Below are the code and all the weights of a small trained network. Each question names an input and a class and asks about switching units off, where a switched-off unit gives its printed mean instead of its output.

import numpy as np


def w(rows, s, z=0):
    codes = np.array(rows[::2]) - 128.0
    scale = np.full(codes.shape[1], s)
    scale[-1] = z or s
    return codes * scale


def f(y):
    return y / 2 * (1 + np.tanh(0.7978845608 * (y + 0.044715 * y**3)))


def log_softmax(a):
    a = a - a.max(-1, keepdims=True)
    return a - np.log(np.exp(a).sum(-1, keepdims=True))


def net(x, mask):
    res = np.array(x, float).reshape(1, 7) / 4 @ E
    y = f(res @ A[0][:, :-1].T + A[0][:, -1])
    res = res + np.where(mask, y, B[0][:, -1]) @ B[0][:, :-1]
    return log_softmax(res[-1] @ U[:, :-1].T + U[:, -1])


A, B = {}, {}
E = w([
[121,138,165,79,146,6],'x0',
[12,90,10,114,23,47],'x1',
[57,42,113,166,255,117],'x2',
[164,200,185,98,125,113],'x3',
[28,175,149,96,132,166],'x4',
[162,143,80,31,177,126],'x5',
[109,49,165,84,118,145],'x6',
],0.0078)
A[0] = w([
[181,139,129,81,110,54,4],'N0',
[166,101,142,133,109,195,144],'N1',
[125,136,105,175,78,90,143],'N2',
[117,150,119,104,156,175,58],'N3',
[179,140,157,163,112,170,131],'N4',
[139,139,206,174,130,157,213],'N5',
[150,117,174,60,85,115,38],'N6',
[108,135,180,49,121,132,91],'N7',
[140,117,53,141,174,135,68],'N8',
[158,125,202,105,81,61,124],'N9',
[86,110,177,138,189,101,186],'N10',
[145,124,90,138,78,178,149],'N11',
[173,114,134,110,101,203,72],'N12',
[46,113,98,104,44,163,184],'N13',
[78,66,187,124,176,121,237],'N14',
[85,39,153,156,121,140,117],'N15',
[142,153,169,169,170,119,183],'N16',
[46,123,74,170,50,136,206],'N17',
[174,113,110,107,137,254,112],'N18',
[190,126,199,179,102,112,197],'N19',
],0.013,0.0036)
B[0] = w([
[151,138,119,174,111,69,166],'N0',
[96,200,128,44,155,193,164],'N1',
[150,110,175,121,129,78,179],'N2',
[178,156,106,113,93,138,140],'N3',
[77,146,64,85,120,198,169],'N4',
[94,144,106,101,105,169,180],'N5',
[123,145,190,195,113,81,152],'N6',
[170,180,115,131,110,109,152],'N7',
[204,161,124,202,110,86,161],'N8',
[187,218,154,156,80,153,179],'N9',
[43,145,62,34,115,135,181],'N10',
[58,42,82,127,157,107,169],'N11',
[89,185,130,132,134,154,158],'N12',
[162,69,105,131,205,57,227],'N13',
[45,135,123,98,111,161,196],'N14',
[87,65,74,113,193,120,183],'N15',
[42,117,98,96,91,107,171],'N16',
[175,2,137,182,167,17,249],'N17',
[113,214,114,54,110,190,185],'N18',
[99,167,78,67,117,185,189],'N19',
],0.0078,0.015)
U = w([
[28,207,136,61,126,193,203],'0',
[230,139,172,180,90,57,4],'1',
[32,30,109,119,254,73,183],'2',
],0.0076,0.0019)

Each question gives the input, the list of numbers given to net, and the class t.
The units are the neurons (one row each of A and B). Each row of codes is followed by its name. A weight is (code - 128) times the scale printed after its matrix; where a second scale follows, it is the last column's (A, B and U).
mask holds one flag per neuron, in row order. A switched-off neuron (its flag False) gives its mean, the last column of its row in B, instead of its output. The means were averaged over made-up inputs and are rounded, as every weight is.
A unit's drop is (log p(t) with every unit on - log p(t) with that unit switched off) / (log p(t) with every unit on - log p(t) with every unit switched off).
The circuit of an input: a set's keep is (log p(t) with only the set's units on - log p(t) with every unit switched off) / (log p(t) with every unit on - log p(t) with every unit switched off). Starting from the 12 units with the biggest drops (on a tie, the unit counted first), units are removed one at a time, each time the one whose removal leaves the highest keep (on an exact tie, the one counted first), for as long as the keep stays at least 0.8.
circuit, biggest first: the units of the circuit, biggest drop first
most important unit: the unit with the biggest drop
k most important neurons: the k neurons with the biggest drops, biggest first
drop of u: that unit's drop, to one decimal
input [6,-4,8,0,0,-8,-2], class 0: circuit, biggest first -> (N17; N13)
input [-4,5,-8,6,2,4,-8], class 2: most important unit -> N11
input [8,-6,2,4,1,8,-8], class 0: 4 most important neurons -> (N17; N16; N10; N13)
input [6,1,0,0,3,2,0], class 0: 2 most important neurons -> (N17; N13)
input [-2,2,1,6,-5,2,-5], class 1: circuit, biggest first -> (N10; N15)
input [5,8,-5,-1,1,-3,-3], class 1: 2 most important neurons -> (N9; N15)
input [3,0,-2,-5,2,7,7], class 0: 2 most important neurons -> (N17; N11)
input [0,5,1,7,1,4,7], class 1: drop of N7 -> 0.2
input [4,-6,2,-7,5,-6,-4], class 0: drop of N17 -> 0.3
input [1,-6,8,-3,3,1,-7], class 0: drop of N13 -> 0.1
input [-1,1,4,-5,0,4,-8], class 1: drop of N9 -> -0.1
